Here is a tiny trained network, its code and every weight. The questions are about switching its units off for an input and a target symbol, where a switched-off unit gives its printed mean instead of its output.

import numpy as np


def w(rows, s, z=0):
    codes = np.array(rows[::2]) - 128.0
    scale = np.full(codes.shape[1], s)
    scale[-1] = z or s
    return codes * scale


def norm(h):
    return h / np.sqrt((h * h).mean(-1, keepdims=True) + 1e-5)


def f(y):
    return y / 2 * (1 + np.tanh(0.7978845608 * (y + 0.044715 * y**3)))


def softmax(a):
    e = np.exp(a - a.max(-1, keepdims=True))
    return e / e.sum(-1, keepdims=True)


def log_softmax(a):
    a = a - a.max(-1, keepdims=True)
    return a - np.log(np.exp(a).sum(-1, keepdims=True))


def net(x, mask):
    ids = ['ΓΘΛΣΨαβεημξπτω'.index(c) for c in x.split()]
    T = len(ids)
    res = E[ids] + P[:T]
    u = 0
    for l in range(3):
        r = norm(res)
        for j in range(2):
            rows = slice(2 * j, 2 * j + 2)
            q, k, v = (r @ M[l][rows].T for M in (Q, K, V))
            z = softmax(np.where(np.tri(T) > 0, q @ k.T / 2**0.5, -1e9)) @ v
            o = O[l][rows]
            res = res + np.where(mask[u + j], z, o[:, -1]) @ o[:, :-1]
        u += 2
        y = f(norm(res) @ A[l][:, :-1].T + A[l][:, -1])
        res = res + np.where(mask[u : u + 8], y, B[l][:, -1]) @ B[l][:, :-1]
        u += 8
    return log_softmax(norm(res)[-1] @ U[:, :-1].T + U[:, -1])


Q, K, V, O, A, B = {}, {}, {}, {}, {}, {}
E = w([
[163,77,164,146,179,159,134],'Γ',
[147,69,117,155,139,188,82],'Θ',
[192,147,195,119,172,152,170],'Λ',
[85,49,150,107,178,137,174],'Σ',
[152,90,178,140,170,159,134],'Ψ',
[110,173,138,109,115,208,107],'α',
[110,137,104,72,94,169,187],'β',
[109,142,105,87,105,184,199],'ε',
[94,68,150,44,187,199,172],'η',
[130,131,131,131,177,137,252],'μ',
[163,132,166,133,77,144,160],'ξ',
[128,23,183,120,81,82,148],'π',
[197,82,133,205,96,75,217],'τ',
[8,141,116,143,65,123,157],'ω',
],0.021)
P = w([
[119,24,37,57,86,149,162],'0',
[115,55,81,70,117,152,175],'1',
[118,90,119,90,94,179,194],'2',
[115,123,141,125,125,177,165],'3',
[99,136,150,150,141,174,149],'4',
[94,180,162,145,132,166,149],'5',
[88,218,147,131,113,149,132],'6',
[73,249,157,161,127,149,124],'7',
[79,254,166,166,148,139,115],'8',
[151,255,203,157,163,122,70],'9',
],0.0078)
Q[0] = w([
[140,145,76,89,154,40,50],'L0H1',
[41,100,232,134,173,167,176],'L0H1',
[35,183,47,230,193,94,68],'L0H2',
[159,108,3,189,185,70,125],'L0H2',
],0.0068)
K[0] = w([
[121,95,82,2,202,178,143],'L0H1',
[52,195,142,172,142,76,113],'L0H1',
[164,100,138,43,128,176,85],'L0H2',
[191,65,125,121,117,192,149],'L0H2',
],0.0084)
V[0] = w([
[170,156,158,139,25,52,131],'L0H1',
[85,129,173,62,60,103,40],'L0H1',
[163,44,117,35,113,255,115],'L0H2',
[144,85,173,121,145,157,131],'L0H2',
],0.0083)
O[0] = w([
[123,28,204,212,126,255,179,103],'L0H1',
[93,106,178,145,123,184,20,100],'L0H1',
[234,187,150,58,93,179,78,245],'L0H2',
[23,98,245,127,136,83,79,176],'L0H2',
],0.0094,0.012)
A[0] = w([
[2,171,91,145,100,92,121,254],'L0N1',
[184,116,77,131,159,70,182,150],'L0N2',
[108,149,137,107,219,203,111,96],'L0N3',
[176,167,86,143,136,144,146,24],'L0N4',
[155,163,142,101,165,118,245,213],'L0N5',
[110,154,25,160,30,131,115,144],'L0N6',
[169,71,108,61,131,110,152,141],'L0N7',
[138,205,115,130,86,140,91,1],'L0N8',
],0.01,0.0034)
B[0] = w([
[132,129,127,187,101,193,63,129],'L0N1',
[86,92,12,165,142,140,188,141],'L0N2',
[104,192,146,87,101,108,166,219],'L0N3',
[118,120,103,61,163,99,91,120],'L0N4',
[145,165,157,146,214,173,37,255],'L0N5',
[140,178,136,155,70,124,99,126],'L0N6',
[132,75,75,169,84,186,132,212],'L0N7',
[120,115,84,160,131,66,186,137],'L0N8',
],0.011,0.0074)
Q[1] = w([
[65,97,136,181,68,91,254],'L1H1',
[216,149,164,171,103,14,33],'L1H1',
[45,66,210,131,67,101,176],'L1H2',
[223,132,208,109,196,179,185],'L1H2',
],0.0078)
K[1] = w([
[254,30,71,185,113,118,119],'L1H1',
[194,114,248,8,189,147,163],'L1H1',
[139,67,118,166,53,134,29],'L1H2',
[192,104,224,203,160,126,183],'L1H2',
],0.0077)
V[1] = w([
[43,208,110,122,26,244,213],'L1H1',
[28,109,120,132,54,159,79],'L1H1',
[238,228,44,232,130,42,213],'L1H2',
[174,168,52,220,3,93,17],'L1H2',
],0.0048)
O[1] = w([
[61,218,107,92,70,104,190,185],'L1H1',
[166,139,127,87,254,96,178,112],'L1H1',
[54,48,131,130,179,129,212,3],'L1H2',
[139,68,121,208,59,132,197,38],'L1H2',
],0.0098,0.0056)
A[1] = w([
[102,28,119,254,147,158,193,253],'L1N1',
[159,230,115,245,109,186,119,223],'L1N2',
[87,115,158,81,30,103,180,191],'L1N3',
[158,150,158,130,172,178,190,161],'L1N4',
[97,94,194,97,62,76,166,169],'L1N5',
[124,157,89,21,80,171,17,126],'L1N6',
[186,93,125,80,137,155,109,175],'L1N7',
[135,166,104,35,148,166,67,141],'L1N8',
],0.0084,0.0039)
B[1] = w([
[129,146,199,168,213,18,130,143],'L1N1',
[78,82,146,166,150,129,203,165],'L1N2',
[92,20,77,209,179,132,36,146],'L1N3',
[115,64,117,176,150,117,108,162],'L1N4',
[85,57,80,195,205,168,2,135],'L1N5',
[110,174,163,180,139,120,152,251],'L1N6',
[124,122,137,150,116,43,193,174],'L1N7',
[177,154,119,191,137,94,104,239],'L1N8',
],0.0086,0.014)
Q[2] = w([
[158,134,234,198,97,130,65],'L2H1',
[145,100,101,46,170,60,123],'L2H1',
[150,89,98,38,117,94,162],'L2H2',
[130,160,206,106,254,103,123],'L2H2',
],0.0093)
K[2] = w([
[2,150,166,231,90,77,99],'L2H1',
[190,151,67,35,174,73,196],'L2H1',
[245,175,64,110,158,181,190],'L2H2',
[5,151,142,168,117,214,112],'L2H2',
],0.0079)
V[2] = w([
[191,72,124,107,151,135,29],'L2H1',
[158,143,121,213,74,102,93],'L2H1',
[103,103,144,254,78,35,101],'L2H2',
[178,148,237,108,139,122,213],'L2H2',
],0.0082)
O[2] = w([
[126,99,136,8,133,162,107,212],'L2H1',
[133,57,103,159,124,167,152,254],'L2H1',
[126,47,90,192,167,194,101,158],'L2H2',
[89,81,170,203,63,50,201,229],'L2H2',
],0.012,0.0043)
A[2] = w([
[58,107,148,65,157,152,227,134],'L2N1',
[195,156,156,21,70,77,145,84],'L2N2',
[164,46,123,19,101,252,45,173],'L2N3',
[137,47,141,39,155,242,153,102],'L2N4',
[112,222,68,16,169,101,152,129],'L2N5',
[136,110,66,255,107,154,143,2],'L2N6',
[57,117,193,132,67,157,52,176],'L2N7',
[152,149,141,159,179,67,40,170],'L2N8',
],0.0084,0.0054)
B[2] = w([
[102,89,81,213,145,87,71,147],'L2N1',
[45,108,254,107,112,47,80,224],'L2N2',
[13,103,20,23,126,175,140,251],'L2N3',
[12,121,109,189,156,142,123,193],'L2N4',
[10,160,177,89,210,35,201,254],'L2N5',
[194,136,144,190,96,72,163,145],'L2N6',
[125,107,147,166,32,214,111,230],'L2N7',
[154,155,40,82,138,196,83,251],'L2N8',
],0.0088,0.0051)
U = w([
[167,95,105,66,103,111,140,158],'Γ',
[176,132,94,103,150,173,139,70],'Θ',
[181,109,142,101,155,157,147,2],'Λ',
[217,156,39,60,169,117,97,189],'Σ',
[153,81,133,161,147,56,2,113],'Ψ',
[147,195,67,153,87,127,114,92],'α',
[176,194,60,109,103,160,213,168],'β',
[141,202,51,127,118,136,227,128],'ε',
[91,225,194,65,126,63,115,184],'η',
[48,185,15,66,245,107,225,25],'μ',
[108,106,224,183,24,179,178,65],'ξ',
[63,108,107,48,133,234,61,196],'π',
[50,54,148,187,205,62,190,160],'τ',
[95,127,87,167,159,102,131,27],'ω',
],0.0099,0.0025)

Each question gives the input, a string of symbols that net reads in full, and the target symbol t.
The units are the heads (2 rows each of Q, K, V and O) and the neurons (one row each of A and B). Each row of codes is followed by its name. A weight is (code - 128) times the scale printed after its matrix; where a second scale follows, it is the last column's (O, A, B and U).
mask holds one flag per unit, layer by layer, with each layer's heads first. A switched-off unit (its flag False) gives its mean, the last column of its rows in O or B, instead of its output. The means were averaged over made-up inputs and are rounded, as every weight is.
A unit's drop is (log p(t) with every unit on - log p(t) with that unit switched off) / (log p(t) with every unit on - log p(t) with every unit switched off).
The circuit of an input: a set's keep is (log p(t) with only the set's units on - log p(t) with every unit switched off) / (log p(t) with every unit on - log p(t) with every unit switched off). Starting from the 12 units with the biggest drops (on a tie, the unit counted first), units are removed one at a time, each time the one whose removal leaves the highest keep (on an exact tie, the one counted first), for as long as the keep stays at least 0.8.
circuit, biggest first: the units of the circuit, biggest drop first
top k neurons: the k neurons with the biggest drops, biggest first
k most important neurons of layer l: the k neurons of layer l with the biggest drops, biggest first
which heads matter: for each layer, one digit per head in row order, 1 if its drop is at least 0.15 and else 0, layers parted by /
input π ξ η α, target ξ: which heads matter : 10 / 10 / 01
input η Σ ε, target η: circuit, biggest first : L2H2
input Σ Σ Σ, target Σ: which heads matter : 10 / 00 / 00
input π Λ Θ μ Σ η ω τ π η, target μ: which heads matter : 01 / 10 / 01
input ε Γ η η π ξ, target π: top 4 neurons : L0N5; L1N5; L1N3; L1N6
input η Σ η Γ, target η: which heads matter : 11 / 00 / 01
input η ω η Σ, target π: top 4 neurons : L1N3; L0N5; L0N3; L1N6
input Σ β Γ η Σ π ξ, target π: which heads matter : 00 / 00 / 01
input Σ η β η ξ Λ, target ξ: circuit, biggest first : L2H2; L0H1
input μ Σ Γ, target μ: circuit, biggest first : L0H1; L0N2
input β Γ η ω η Λ ξ ε ξ, target τ: which heads matter : 11 / 00 / 00
input μ Σ Ψ Σ Σ Λ Σ Γ ξ Σ, target ξ: which heads matter : 10 / 00 / 01
input ξ η Σ, target ξ: circuit, biggest first : L0N7; L2H2; L2N5
input Σ ξ Γ β, target ξ: circuit, biggest first : L2H2; L0H1
input η π η η η Ψ τ η Γ, target τ: circuit, biggest first : L1H2
input η η π Σ η Γ Σ Λ ξ ε, target ξ: which heads matter : 10 / 00 / 00
input μ Σ Σ π Σ Σ Θ π α, target π: top 3 neurons : L1N5; L0N5; L1N3
input Σ η β, target η: which heads matter : 01 / 00 / 01
input η β η Σ μ Σ, target μ: which heads matter : 10 / 01 / 00
input η Σ α Σ β β π Λ, target π: top neuron : L0N5
input Σ τ Γ ω, target ξ: which heads matter : 00 / 00 / 00
input π Θ π η π Ψ τ η, target τ: circuit, biggest first : L0H1; L0H2
input η Λ Ψ Σ Λ Σ, target Σ: 2 most important neurons of layer 0 : L0N5; L0N3
input π Ψ τ Σ Γ, target τ: which heads matter : 10 / 10 / 01
input η Λ ε η η Θ, target η: which heads matter : 10 / 00 / 01
input Σ η Σ, target η: which heads matter : 01 / 00 / 01
input η π Ψ Σ η ξ η ξ, target ξ: top neuron : L1N2
